Each row of numbers stands for one element and depends on some of the facts below. Use the named rows to name the rest.

How the elements are related:
guflirol {σ=b}
gragrak {σ=a, ε=mavis}
vaplin {σ=a, ε=fubre, δ=gibrus}
flarel {σ=a, ε=laflum, δ=plelir}
tuklim {σ=b, ε=vaplin, δ=graki}
siflek {σ=a, δ=ragrem}
kesko {σ=b, δ=flarel}
gibrus {σ=a, ε=bitruskik, δ=stuklin}
fleflik {σ=b}
klugis {σ=a, ε=razul, δ=brobo}
siklebral {σ=a}
boska {σ=a, ε=flafek, δ=brobo}
getan {σ=b, δ=zudroka}
brobuvir {σ=b, ε=melol}
trubes {σ=b, δ=brobo}
velak {σ=a}
raben {σ=b, ε=vigos}
gabom {σ=a, δ=flusukel}
stigim {σ=b}
tegri {σ=a, ε=getan}
grupaklik {σ=a, ε=poso, δ=brobo}
dakis {σ=b, ε=gastoskul, δ=flarel}
tudam {σ=b, ε=deska, δ=kipladro}
vigos {σ=b, ε=zona, δ=gibrus}
fima {σ=b, δ=sesa}
vafle {σ=a, δ=vemegrel}
pludraves {σ=a}
graki {σ=a, δ=flarel}
bruda {σ=a}
laflu {σ=b, ε=plive, δ=druklal}
feklas {σ=b, ε=guflirol, δ=zona}
rotum {σ=b, ε=tuklim, δ=skuboka}
sefa {σ=a}
vemegrel {σ=a}
fubre {σ=b}
tregrol {σ=b, ε=plitris, δ=ragrem}
muzapu {σ=b, δ=nugrufel}
vuzabru {σ=b, ε=genu}
plivus {σ=a, δ=gista}
nopin {σ=a, ε=brobo, δ=zudroka}
lupum {σ=b}
stedrebom {σ=a, ε=grupaklik}
dipli {σ=a, ε=subrim, δ=vuzabru}
fanas {σ=a, ε=feklas, δ=puvo}
trestabi {σ=a, ε=drolem, δ=flusukel}
sopibrek {σ=a, δ=brobo}
steskul {σ=b}
ketrar {σ=a, ε=nopin, δ=plonim}
flekluk {σ=b, ε=fanas}
rofim {σ=a, ε=tegri}
fika {σ=a, ε=fluru, δ=sesa}
poso {σ=a, ε=vuzabru}
tanu {σ=a, ε=sopibrek, δ=romuk}
fluru {σ=b, δ=brobo}
fopom {σ=b}
steska {σ=a, ε=druklal, δ=gibrus}
rafler {σ=a}
kodes {σ=a, δ=bimas}
lutram {σ=a, δ=redu}
stero {σ=a, ε=laflu, δ=puvo}
skuboka {σ=a}
boba {σ=b, δ=sisis}
deska {σ=a, δ=bimas}
kepe {σ=a}
stumok {σ=a, ε=kiriro}
mavis {σ=a, δ=kepe}
nugrufel {σ=a}
kudrusken {σ=a, ε=gabom, δ=puvo}
bimas {σ=a}
flafek {σ=b, ε=rofim, δ=puvo}
gufa {σ=a, ε=stedrebom, δ=brobo}
plitris {σ=a, ε=sesa}
sisis {σ=a, δ=ragrem}
klolum {σ=b}
ragrem {σ=b}
govom {σ=b, δ=plonim}
drolem {σ=a, ε=zoku, δ=pludraves}
zoku {σ=b, ε=tradre, δ=muzapu}
lodusto {σ=b, ε=kepe, δ=bimas}
romuk {σ=a, ε=kipladro}
driklin {σ=a, δ=skuboka}
redu {σ=a, ε=raben, δ=fleflik}
razul {σ=a, ε=boba, δ=puvo}
gastoskul {σ=a, ε=zeflu, δ=brobo}
subrim {σ=a, ε=noflavi, δ=flarel}
stosum {σ=b}
brobo {σ=a}
puvo {σ=b}
noflavi {σ=a, ε=daflol}
stofol {σ=b, ε=brobuvir}
matrebi {σ=a, δ=kipladro}
bazen {σ=b, δ=skuboka}
drebripla {σ=b}
flope {σ=b}
rimar {σ=a, δ=gibrus}
kiriro {σ=a, δ=ragrem}
grodrur {σ=a, δ=puvo}
plelir {σ=a}
tradre {σ=a}
brebrar {σ=b, ε=vafle, δ=pludraves}
sizar {σ=b, ε=gragrak, δ=brobo}
stodru {σ=a}
koplis {σ=a, δ=klolum}
sesa {σ=b, ε=plonim, δ=gibrus}
melol {σ=b, δ=stosum}
genu {σ=a, ε=romuk}
plonim {σ=a, ε=gista}
dredre {σ=a, ε=redu}
zudroka {σ=a}
druklal {σ=a, ε=stumok, δ=fleflik}
grarel {σ=b, δ=ragrem}
zona {σ=b}
stuklin {σ=a}
laflum {σ=a, δ=vaplin}
bitruskik {σ=b, ε=dipli, δ=stigim}
gista {σ=b}
flusukel {σ=a, ε=trestabi}
zeflu {σ=a, ε=steska, δ=brobo}
plive {σ=b, ε=stosum, δ=flusukel}
daflol {σ=a}
peflam {σ=a, δ=gibrus}
kipladro {σ=b, ε=rafler}

Some elements and their rows:
raben: [ -7  -1  -2  -1   3  -1   0  -1  -5  -1   3   1   5  -5   2  -1 -11   2
   1  -1   2  16   0   9   4  -1   4  -1  -2  -8]
stodru: [  3   3  -1  -1   0   1   1  -1   0  -1  -1  -2  -2   5  -1   0   0  -1
  -2   0  -1 -14  -1  -1   0   2   0  -1  -2   1]
velak: [  1   4   0  -1   0   0   1  -1   1  -1  -1  -1  -3   5  -1  -1   1   0
  -1   0  -1 -14  -1  -2   0   1   1  -1  -1   2]
flafek: [-1 -8  2  7  2  1  7  2  2  0  4  3 -2 -9  2  1 -3  6 -1  1  6 28  3 -4
  4 -8 -1 -1  2 -7]
plive: [ -7 -12  -4   6   5  -2   2   1  -1   0   3   4   2  -5   0  -4 -11   6
  -9  -4   5  31   2   7   3  -2  -4   3  -6  -3]
boba: [-15  -5   8  -4  -2  -4   4   4  -3   7   2   1   8   2   6   1  -2   6
   7  -6   2  21   3  11   0   0  -5   1  -2   2]
brobuvir: [  3  -1   0   0   0  -2  -1   0  -5  -3   2   2   2 -11   2   3  -6   0
   4   3   1  13   0   5   4  -5   4   1   3  -6]
ketrar: [ 2 -2  3 -4 -1  2  0  3  5  2 -7 -1 -4  1 -2  2  3  0  0  0 -5  0  0 -9
 -5 -1 -2 -1  3 10]
zeflu: [  6  -5   1   2  -2   1   1   3  -3   6  -3  -1  -1   1   3  -1  -4  -1
  -5  -5  -2  -6   4  -3  -9   4  -1  -2 -10   2]
noflavi: [  0   4  -5   1  -1  -1   1  -2   3   3   3  -2   1  11   1  -2   7  -2
   0   0   1 -23  -3  -3  -1   7   0   1  -3   0]
dipli: [-5  0  2 -1  2  2 10  0  2  1  0  0 -3  9  1 -2 -2  5 -5 -6  2 -6  1  1
 -1  1  0 -3 -7  1]
lutram: [ 1  0  4 -1 -2  1  3  2  2  3 -1 -1 -2  5  1  1  5  0  0 -2 -1 -8  1 -4
 -4  1 -1 -2 -1  3]
gragrak: [  8   4   1  -1  -1  -1   2   0  -1  -3  -2  -1  -5   2  -1   1  -6  -2
  -1   1   0 -16   0  -3   0  -1   3  -1  -1   2]
drebripla: [-2 -1 -1  0  1 -1 -3 -1 -3 -2  2  1  4 -6  2  0 -3  0  3  2  1 14  0  5
  4 -3  1  1  4 -6]
feklas: [ 10  -7  -4   6  -1   2  -7   2  -9   3   0   0   5 -18   8   0 -11  -5
   0  -1  -3  20   3  -2  -5  -1   5  -3  -7 -10]
fanas: [  5  -4   3   5   1   3  10   2   5   0   0   1  -9   4   0   0   0   4
  -5  -1   4  -1   1 -10  -1  -4   0  -3  -3   1]
kipladro: [ -6  15  -5  -2  -2  -3 -20 -11  -6  -3  10   5  11  -1 -10  -5   8   1
   6  -1   4 -13  -3  33   7   5 -12   3   5   1]
rimar: [ 4  0  3  1 -1  4  3  0  4  4  1  1 -4  2  0  0  9  1 -3 -1  0 -3  3 -5
 -5  0 -2 -4 -3  3]

Rows to name:
No name comes twice in this set of rows, the named rows included.
[-3 -4  3  5  0  2 -1 -2 -3  5  8  2  5 -5  4 -1 16  2 -1 -1  4 28  6  3
  0  0 -2 -1 -1 -7]  vigos
[  8   3 -13   6   0  -1 -12  -4  -8  -2   5  -2   9 -11   4  -2  -8 -10
   7   8  -3  -4  -4  -1   4   4  10   0   2 -17]  zona
[ -9  -7   5  -2   4   5   4   3   5   2   2   1   0  -7   4   3   3   5
   7   3  -1  35   0  -8   1 -10  -1  -4  11  -4]  brebrar
[ 16  11 -11   1   5   2  -4  -8  -4 -12  -1   1  -9  -6  -7  -3  -7  -6
  -8   5  -1 -21  -3   1   5  -3  10  -1  -4  -5]  kepe
[  4  -9  -2   6   0  -7  -4   5  -3  -2  -3   3   2  -9   1   2 -14   0
  -2   1   2  19   0   3   3  -3  -3   7   0   1]  bitruskik
[-3  0 -1 -2  3  2  0 -3 -5  0  4  2  4 -8  3 -1 -6  2  1 -1  2 20  2  8
  3 -3  3 -3 -2 -9]  sesa
[  0   2   2 -12   4  -1 -10  -7   1   1  -2   8   2  -9  -7  -1  17   5
   1  -2  -1  32   2  22  -2  -5  -7   6   5  15]  tudam
[-13   5   3  -9  -1  -5  -1   0  -4  -3   2  -1   8   1   1   3  -2   1
  12   1   0   3  -2  11   6   0   2   3   9  -2]  ragrem
[ -3 -16  -1   2   0  -6  -5   8   1   0  -8   1   4  -9  -1   1 -13   0
   0   1  -3  31  -3  -3  -1  -3  -7   9   6   8]  rotum
[ 1  0  4  4 -2  3  3 -1  0  5  4 -1 -2  7  2 -2 17  0 -5 -4  1 -2  5 -3
 -4  5 -3 -2 -6 -1]  steska
[-6  0  9 -5 -6 -2  7  5  4  6 -2 -1  0 12  2  3  7  3  3 -4  0 -8  2  1
 -6  3 -6  1  0 12]  siflek
[-10  -5   9  -4  -3  -3   3   5   1   6   2   1   7   0   4   3   5   5
   9  -3   1  23   2   8  -1  -1  -6   2   5   3]  grarel
[  0   3  -7  -4   6   0   1  -3   5 -10  -6   0  -6   4  -9  -2 -10   0
  -6   4  -1  -7  -6  -3   6  -2   2   3   4   7]  flusukel

The same elements again, as new rows of numbers:
Some elements and their rows:
fika: [  0 -14 -21  -2 -11 -22  15 -11  24  -6   5 -12 -18  -6  19 -25  -9 -16
  34   4   8 -16   4  10   3   9 -12 -21  -2 -13  36 -14   1 -18  -1]
dredre: [ 10 -12 -16   3  19  -7  17 -15  24   3   3   6 -11  -7  16 -18   6 -18
  24   2  10 -21  -7   9   2  17  -8 -10  15  10  37  10  -5 -12 -11]
subrim: [-18   8 -26  -3   1 -21 -11  12  22 -20  14   6 -25  -1  34  10  26  50
  39  -2 -14  22  11  23 -15  25   1   4   2 -16 -32  21  -3 -34 -21]
velak: [ 16 -12  -6   4  23  -8   3  -5  10   3   7  -4  -8  -7   5  11  -4 -14
  31 -12  12  -5  -1  11   2  24  -6   6  16  17  30  19   0  -3 -10]
grupaklik: [ 19 -18 -14  10  26 -23 -27   8  16 -11  -4 -11 -27   4  -3 -30  -7  21
 -23 -13 -20  22 -14  -5  -1   8   7 -30  18  20 -10   3 -45  13  16]
grodrur: [-20 -18 -24   5 -34  23 -15 -10   7  -6 -15 -18  -5  16  -5 -17 -19  37
  29 -18  -5 -34   9  16   7  31   5  23  18 -10  35  20 -24  37 -12]
zona: [ 10  22  25  -3   9  25 -10  10 -39  13   4  10  24   3 -14  21   8  -3
 -35   7   1  21  -2 -17   7 -27   7  26 -14   8 -33  16  14  15  -3]
dakis: [-24  11  22  -4 -26   4  17   3  24 -14  14  24  -7  11  28  15  27  37
 -34  19 -24  -6  10  17 -14 -33  -9   3 -34 -22 -34 -22  -3 -33 -21]
vafle: [  9 -12 -19   0   4 -17   9  -8  23  -4   5  -6 -15  -6  13 -19   3 -13
  26  -1   8 -13   3   7  -1  21  -1 -16  11  -3  30  15   2 -16  -5]
plelir: [  6  -8 -10   4  26 -10   9  -2  16   2  12   6 -15  -6  19  17   9  -5
  35  -9  10  -1   3  17   0  22 -11  14  17  13  14  20  -7  -6 -20]
bimas: [-22 -17   8  -3  23 -18  11  -2  20 -19   9 -18  -2  -8  32 -17 -19 -19
 -11 -27  13  39  -5   1 -38  33   8  27  -4  40  39  20  16   3  12]
steskul: [-18  11  28  -3   2  25  15   0 -34  10  -3  11  22  -1 -14  22   1 -13
 -34  12   2  -1  -8  -6   5 -32   0  21  -5  -5 -30  -8  10   8  -4]
kudrusken: [-22 -18 -28   4 -33  23  12 -16  24  -7 -20 -18  -8  17   3 -29 -14  17
  20  -3 -12 -35   5  15   7  31   5  17  17 -13  38  14 -28  36 -13]
gufa: [  7 -18 -12  11  25 -23 -21  -6  24 -16 -11  -7 -27   3   6 -31  -5   0
 -26   0 -21   0 -15   3  -3  -5   3 -35  19  11  12 -27 -47   6  15]
deska: [-23 -17 -10  -4  -2 -22  14  -4  24 -24   8 -18 -11  -8  34 -29 -14 -19
 -14 -19   9  34   1  -1 -38  32   8  20 -21  33  38  17  15  -9  16]
flekluk: [-21  12  27  -3  -5  24  18 -13  17  11  -8  19  20   1 -10   5  12 -18
 -35  16  -5 -19 -12  -8   5 -32  -2  11 -17 -10 -25 -33   8   0  -7]
plitris: [ 16  -7 -17   3  20  -7  13 -11  23   5   5   2 -10  -6  11 -14   6 -16
  25  -4  11 -15  -4   5   2  22  -2  -1  14  14  34  16  -1  -7 -11]
guflirol: [ -3  21  25  -3   2  25   4   7 -33  13   1  11  23   2 -14  18   8  -8
 -35  11  -1  10  -4 -15   7 -30   7  23 -15   0 -32   6  14  11  -2]

Rows to name:
No name comes twice in this set of rows, the named rows included.
[ 22 -17  -8  12  31 -23 -27   5  14   0  -6  -4 -27   3  -6 -30  -4   7
 -26 -16 -18  21 -15  -8   3   6   6 -20  19  35  -3   9 -47  21  13]  brobo
[ 18  -6 -11   4  24 -14   6  -4   6   8   8  -9 -11  -7   5  13 -14 -14
  37 -14  12  -1  -3   8   8  18 -15  17  15  19  32  18   1  10 -13]  stuklin
[-24 -11 -19  -3   0 -22  10  11  24 -29  14  13 -26  -2  38  20  27  52
  41   5 -18  18  11  33 -26  18 -15  -3   4 -21 -33  21 -19 -43 -21]  graki
[-14  19  25  -4 -22  20  -7  10 -30   8   2   0  20   4 -14  12   8   1
 -34  13  -7  13   5 -13   2 -30   7  12 -26 -16 -33  -2  15  -4   9]  zoku
[-12  20  25  -3  -1  24  14   0 -19  12  -1  14  22   2 -13  14  10 -12
 -35  13  -2  -2  -8 -13   6 -31   5  21 -16  -3 -32 -10  13   8  -4]  raben
[ 20   1 -19   2  22  -6   1  -4  21   6   7  -1  -8  -6   6  -7   5 -14
  26 -10  11  -5   0   1   3  25   2   6  14  18  28  19   4  -4  -9]  rofim
[  9 -11 -23  -2  -6 -21   7  -5  23  -1   7 -12 -18  -6  14 -20  -9 -12
  34  -1   8 -10   5   6   4  17  -7 -14   3  -8  32   4   3 -10  -2]  laflum

The same elements again, as new rows of numbers:
Known rows:
grarel: [ -7  -2  -4  -7  -3   3   0  -5  -5  -5   4 -14  -9  19]
steska: [ 13  -2  -4   3   9  -5  -4   5  -4 -10   5  -8  -3  -3]
kodes: [ -2  -2   3  -6  -3  -3 -14   4  -8  -7   5  -5  -7   5]
bruda: [ 1  3  6  3  7 -5  1 -1 -6  3 -1  0 -4  1]
nugrufel: [  6   3  15   4  19 -15   2   2  -3  15   5  12  -8  -1]
trubes: [  8   7  -2 -10   5   6  10  10  -1  -4   9 -13   2   3]
mavis: [  9   7  10  -4  15  -2 -12  16  -1  -4   2  -6   3 -12]
lodusto: [-10  -5  -3 -12   4   1  -8   9  -6  -4  11  -6  -7  11]
sesa: [ 4  2  2 -4 18 -7  1  8  4  3  6 -8 -6  5]
flarel: [-2  0  8  0 11 -6 -1  4 -7  4  1  1  0 -4]
gista: [ -9   5   0   5  21  -7  -9  -3  11  27  -5   2 -15   1]
flusukel: [-15  -2  12   2  14  -2 -10   0  -4  18  -8   3  -2  -6]
fanas: [ -7  -7  -2   9  13  -2  -8  -6  -3  -9  -5 -13   4   1]
govom: [ 4  2 -2 -7  4  0 15  1 -5 -5  9 -7 -6 14]
matrebi: [ -6  -4   4 -11 -11  -7 -33  12 -10  -7  13   2 -17  11]
sefa: [ 2  2  7  3  8 -6  1 -2 -7  4 -1 -1 -4  1]
zeflu: [ 11   9   6  -6   2   1   6   7  -8 -10   0 -14   4  -2]
dakis: [ -5  -1  -3  -8  12   4   0  11  -1  -4   8 -13   2   1]

Name these rows:
No name comes twice in this set of rows, the named rows included.
[ 9 12 17 -1 11 -7 13  2 -4 11 -2  2 -4 -2]  brobo
[ -6  -1   5   0  -2  -6   1 -10  -9   1  -3  -2  -8  12]  sisis
[ -4   2   7   1  20  -9  14  -2   2  21   1   3 -12   6]  fleflik
[-10   5   5 -10  -4 -13 -20   7   9  16  20  13 -32   9]  kipladro
[ -3   6  -7   0 -12  -1  -3 -11  -1  -6   3 -12  -7   6]  kiriro
[-12  -6  -6 -10  -3   2   5  -3  -7  -6   3 -12  -5  18]  tregrol
[ -7   8  16  -9   0  -3  17  -5  -5  25  -1   5 -15  18]  stigim
[ 15  13   4 -10   5   1  30   5  -4  -3   6 -13   2   9]  feklas
[ 12   4  11   3   6 -14  18  -9  -7  13  -1  10 -13   8]  plonim

